Below are the code and all the weights of a small trained network. Each question names an input and a class and asks about switching units off, where a switched-off unit gives its printed mean instead of its output.

import numpy as np


def w(rows, s, z=0):
    codes = np.array(rows[::2]) - 128.0
    scale = np.full(codes.shape[1], s)
    scale[-1] = z or s
    return codes * scale


def f(y):
    return np.maximum(y, 0)


def log_softmax(a):
    a = a - a.max(-1, keepdims=True)
    return a - np.log(np.exp(a).sum(-1, keepdims=True))


def net(x, mask):
    res = np.array(x, float).reshape(1, 5) / 4 @ E
    y = f(res @ A[0][:, :-1].T + A[0][:, -1])
    res = res + np.where(mask, y, B[0][:, -1]) @ B[0][:, :-1]
    return log_softmax(res[-1] @ U[:, :-1].T + U[:, -1])


A, B = {}, {}
E = w([
[74,155,96,2,218,197,206],'x0',
[198,18,129,63,55,157,210],'x1',
[54,71,65,105,64,207,7],'x2',
[64,35,28,214,175,59,195],'x3',
[207,157,77,222,153,250,152],'x4',
],0.0079)
A[0] = w([
[34,87,68,89,91,210,94,98],'n0',
[206,178,223,85,128,158,90,77],'n1',
[172,90,145,254,57,60,60,31],'n2',
[160,166,176,150,175,80,216,112],'n3',
[56,235,143,165,186,88,88,25],'n4',
[148,66,133,52,78,137,182,55],'n5',
[129,124,81,120,107,188,73,114],'n6',
[79,75,98,119,74,149,26,102],'n7',
[193,160,151,152,121,52,150,59],'n8',
[59,199,97,91,231,153,127,49],'n9',
[87,97,68,32,222,191,212,59],'n10',
[198,167,193,149,170,72,184,89],'n11',
[165,107,183,130,134,115,192,93],'n12',
[55,101,184,51,103,10,105,122],'n13',
[198,46,116,73,67,125,169,6],'n14',
[75,216,123,169,205,85,18,11],'n15',
[97,18,38,221,210,37,178,75],'n16',
[200,156,90,205,150,253,148,89],'n17',
[74,119,178,53,98,63,110,33],'n18',
[206,187,227,86,105,150,63,110],'n19',
[165,161,166,114,211,86,198,84],'n20',
],0.008,0.0016)
B[0] = w([
[141,66,148,130,179,130,58,219],'n0',
[50,159,92,113,120,174,128,211],'n1',
[152,178,236,22,100,30,134,240],'n2',
[124,101,129,145,185,171,66,198],'n3',
[172,71,146,202,68,189,191,202],'n4',
[174,104,150,177,80,166,185,196],'n5',
[144,93,105,138,182,127,92,189],'n6',
[144,71,130,141,194,139,47,212],'n7',
[138,92,151,117,173,125,61,176],'n8',
[168,148,216,110,87,87,147,203],'n9',
[161,173,214,67,94,69,104,240],'n10',
[119,73,119,146,182,141,62,197],'n11',
[140,86,137,160,137,157,99,174],'n12',
[165,151,22,159,174,69,180,204],'n13',
[146,77,143,197,54,180,186,200],'n14',
[169,94,150,193,59,180,181,218],'n15',
[2,171,103,61,89,206,138,254],'n16',
[181,204,25,126,165,33,175,240],'n17',
[141,170,60,161,170,80,159,178],'n18',
[20,178,103,69,112,177,150,223],'n19',
[139,81,141,137,203,150,47,195],'n20',
],0.0085,0.011)
U = w([
[126,71,129,149,187,151,44,155],'0',
[3,162,93,91,103,185,146,121],'1',
[161,154,218,77,99,66,129,239],'2',
[165,87,141,215,65,180,190,87],'3',
[164,165,9,154,167,69,166,2],'4',
],0.017,0.0021)

Each question gives the input, the list of numbers given to net, and the class t.
The units are the neurons (one row each of A and B). Each row of codes is followed by its name. A weight is (code - 128) times the scale printed after its matrix; where a second scale follows, it is the last column's (A, B and U).
mask holds one flag per neuron, in row order. A switched-off neuron (its flag False) gives its mean, the last column of its row in B, instead of its output. The means were averaged over made-up inputs and are rounded, as every weight is.
A unit's drop is (log p(t) with every unit on - log p(t) with that unit switched off) / (log p(t) with every unit on - log p(t) with every unit switched off).
The circuit of an input: a set's keep is (log p(t) with only the set's units on - log p(t) with every unit switched off) / (log p(t) with every unit on - log p(t) with every unit switched off). Starting from the 12 units with the biggest drops (on a tie, the unit counted first), units are removed one at a time, each time the one whose removal leaves the highest keep (on an exact tie, the one counted first), for as long as the keep stays at least 0.8.
circuit, biggest first: the units of the circuit, biggest drop first
k most important neurons: the k neurons with the biggest drops, biggest first
drop of u: that unit's drop, to one decimal
input [-4,6,-3,6,3], class 1: circuit, biggest first -> n16
input [5,-2,-7,-2,-7], class 0: 3 most important neurons -> n20, n17, n3
input [7,-4,8,6,-2], class 0: 2 most important neurons -> n0, n2
input [1,-7,-2,-8,-1], class 1: 2 most important neurons -> n19, n1
input [-6,-5,0,4,8], class 4: 3 most important neurons -> n17, n10, n9
input [8,-2,-7,8,-3], class 1: 2 most important neurons -> n16, n2
input [2,-4,5,6,-7], class 4: 2 most important neurons -> n13, n18
input [-6,-7,8,-7,-8], class 0: 4 most important neurons -> n7, n17, n16, n0
input [6,1,3,-4,-3], class 2: 2 most important neurons -> n16, n10
input [5,-7,-4,6,-1], class 3: 2 most important neurons -> n4, n15
input [-1,-7,-8,2,-2], class 0: 2 most important neurons -> n20, n11
input [7,8,-4,5,-2], class 3: 2 most important neurons -> n14, n2
input [-8,6,-7,-8,-6], class 1: circuit, biggest first -> n19, n1
input [-5,-8,4,4,6], class 3: circuit, biggest first -> n15
input [5,6,-5,-3,2], class 3: 2 most important neurons -> n2, n5
input [2,5,6,-6,-2], class 0: 4 most important neurons -> n16, n0, n7, n6
input [5,-5,3,-1,-3], class 2: 2 most important neurons -> n9, n14
input [7,-5,-1,6,5], class 2: drop of n9 -> 0.7
input [-1,-8,-4,2,-8], class 3: drop of n17 -> 0.3
input [2,-2,1,-8,5], class 1: drop of n15 -> 0.0
input [6,-4,7,2,8], class 4: circuit, biggest first -> n17
input [2,1,3,4,6], class 4: drop of n17 -> 1.1
